Below is a small trained network, with its code and all its weights. Each question gives an input and a target symbol and asks what happens when units are switched off, that is, made to give their printed mean instead of their output.

import numpy as np


def w(rows, s, z=0):
    codes = np.array(rows[::2]) - 128.0
    scale = np.full(codes.shape[1], s)
    scale[-1] = z or s
    return codes * scale


def norm(h):
    return h / np.sqrt((h * h).mean(-1, keepdims=True) + 1e-5)


def f(y):
    return y / 2 * (1 + np.tanh(0.7978845608 * (y + 0.044715 * y**3)))


def softmax(a):
    e = np.exp(a - a.max(-1, keepdims=True))
    return e / e.sum(-1, keepdims=True)


def log_softmax(a):
    a = a - a.max(-1, keepdims=True)
    return a - np.log(np.exp(a).sum(-1, keepdims=True))


def net(x, mask):
    ids = ['δεηλμσψ'.index(c) for c in x.split()]
    T = len(ids)
    res = E[ids] + P[:T]
    r = norm(res)
    for j in range(2):
        rows = slice(2 * j, 2 * j + 2)
        q, k, v = (r @ M[0][rows].T for M in (Q, K, V))
        z = softmax(np.where(np.tri(T) > 0, q @ k.T / 2**0.5, -1e9)) @ v
        o = O[0][rows]
        res = res + np.where(mask[j], z, o[:, -1]) @ o[:, :-1]
    y = f(norm(res) @ A[0][:, :-1].T + A[0][:, -1])
    res = res + np.where(mask[2:6], y, B[0][:, -1]) @ B[0][:, :-1]
    return log_softmax(norm(res)[-1] @ U[:, :-1].T + U[:, -1])


Q, K, V, O, A, B = {}, {}, {}, {}, {}, {}
E = w([
[133,102,90,203,158,70,176],'δ',
[43,182,35,116,77,50,159],'ε',
[47,112,130,167,151,199,94],'η',
[131,123,22,109,232,10,162],'λ',
[232,96,89,94,140,218,98],'μ',
[60,96,116,71,170,151,133],'σ',
[90,21,120,99,56,92,122],'ψ',
],0.013)
P = w([
[172,253,165,163,6,78,105],'0',
[101,114,68,183,68,150,5],'1',
[111,81,88,132,110,167,46],'2',
[123,92,149,158,163,154,84],'3',
[176,73,184,90,139,158,119],'4',
[154,110,192,104,252,121,72],'5',
[143,31,239,134,174,105,127],'6',
[138,87,217,100,200,124,98],'7',
],0.0042)
Q[0] = w([
[179,210,158,108,120,185,93],'head 0',
[161,84,155,175,147,114,73],'head 0',
[169,176,184,137,146,166,59],'head 1',
[214,254,217,128,90,171,135],'head 1',
],0.0067)
K[0] = w([
[63,169,125,224,44,144,68],'head 0',
[132,103,167,79,185,117,118],'head 0',
[131,169,21,159,79,115,99],'head 1',
[132,203,53,255,118,109,143],'head 1',
],0.0054)
V[0] = w([
[210,91,156,207,12,50,170],'head 0',
[115,133,78,209,65,198,107],'head 0',
[85,54,137,122,181,255,9],'head 1',
[198,229,101,137,252,175,115],'head 1',
],0.0049)
O[0] = w([
[205,179,242,137,145,72,38,138],'head 0',
[166,182,179,154,107,77,39,116],'head 0',
[226,253,176,97,249,96,145,254],'head 1',
[131,188,32,189,22,150,217,45],'head 1',
],0.006,0.003)
A[0] = w([
[45,1,181,74,134,122,54,57],'neuron 0',
[23,155,102,149,87,141,148,44],'neuron 1',
[115,174,147,57,31,209,238,6],'neuron 2',
[101,195,37,172,142,142,227,132],'neuron 3',
],0.0052,0.0015)
B[0] = w([
[136,129,121,76,254,130,164,240],'neuron 0',
[58,119,114,82,229,132,120,113],'neuron 1',
[20,28,90,171,126,66,111,75],'neuron 2',
[226,134,104,104,225,164,164,254],'neuron 3',
],0.0077,0.0019)
U = w([
[110,54,171,213,100,77,105,213],'δ',
[67,72,93,139,119,80,116,177],'ε',
[127,177,176,189,155,141,97,50],'η',
[85,27,2,158,167,150,188,187],'λ',
[187,130,83,144,115,165,105,255],'μ',
[144,113,110,89,176,206,233,4],'σ',
[178,72,191,78,179,81,95,142],'ψ',
],0.0071,0.0019)

Each question gives the input, a string of symbols that net reads in full, and the target symbol t.
The units are the heads (2 rows each of Q, K, V and O) and the neurons (one row each of A and B). Each row of codes is followed by its name. A weight is (code - 128) times the scale printed after its matrix; where a second scale follows, it is the last column's (O, A, B and U).
mask holds one flag per unit, heads first, then neurons. A switched-off unit (its flag False) gives its mean, the last column of its rows in O or B, instead of its output. The means were averaged over made-up inputs and are rounded, as every weight is.
A unit's drop is (log p(t) with every unit on - log p(t) with that unit switched off) / (log p(t) with every unit on - log p(t) with every unit switched off).
The circuit of an input: a set's keep is (log p(t) with only the set's units on - log p(t) with every unit switched off) / (log p(t) with every unit on - log p(t) with every unit switched off). Starting from all 6 units, units are removed one at a time, each time the one whose removal leaves the highest keep (on an exact tie, the one counted first), for as long as the keep stays at least 0.8.
circuit, biggest first: the units of the circuit, biggest drop first
which heads matter: for each layer, one digit per head in row order, 1 if its drop is at least 0.15 and else 0, layers parted by /
drop of u: that unit's drop, to one decimal
input ψ ε δ λ λ δ λ δ, target λ: which heads matter : 11
input λ δ λ λ μ λ δ η, target λ: circuit, biggest first : (head 1; head 0)
input λ δ δ λ λ ε, target λ: circuit, biggest first : (head 1; neuron 3)
input δ ψ δ ε, target ψ: which heads matter : 11
input ε σ δ ψ ε, target ψ: which heads matter : 01
input δ δ σ δ λ σ δ, target σ: which heads matter : 11
input σ λ δ λ σ σ μ, target λ: circuit, biggest first : (head 0; head 1)
input ψ ε δ, target ψ: circuit, biggest first : (head 1; head 0)
input ε δ ψ δ, target ψ: which heads matter : 01
input δ λ δ δ λ δ δ, target λ: circuit, biggest first : (head 1)
input δ δ δ, target δ: drop of neuron 0 : 0.0
input μ δ δ δ δ, target δ: drop of head 1 : 0.2
input ψ ε η, target ψ: drop of head 1 : 0.6
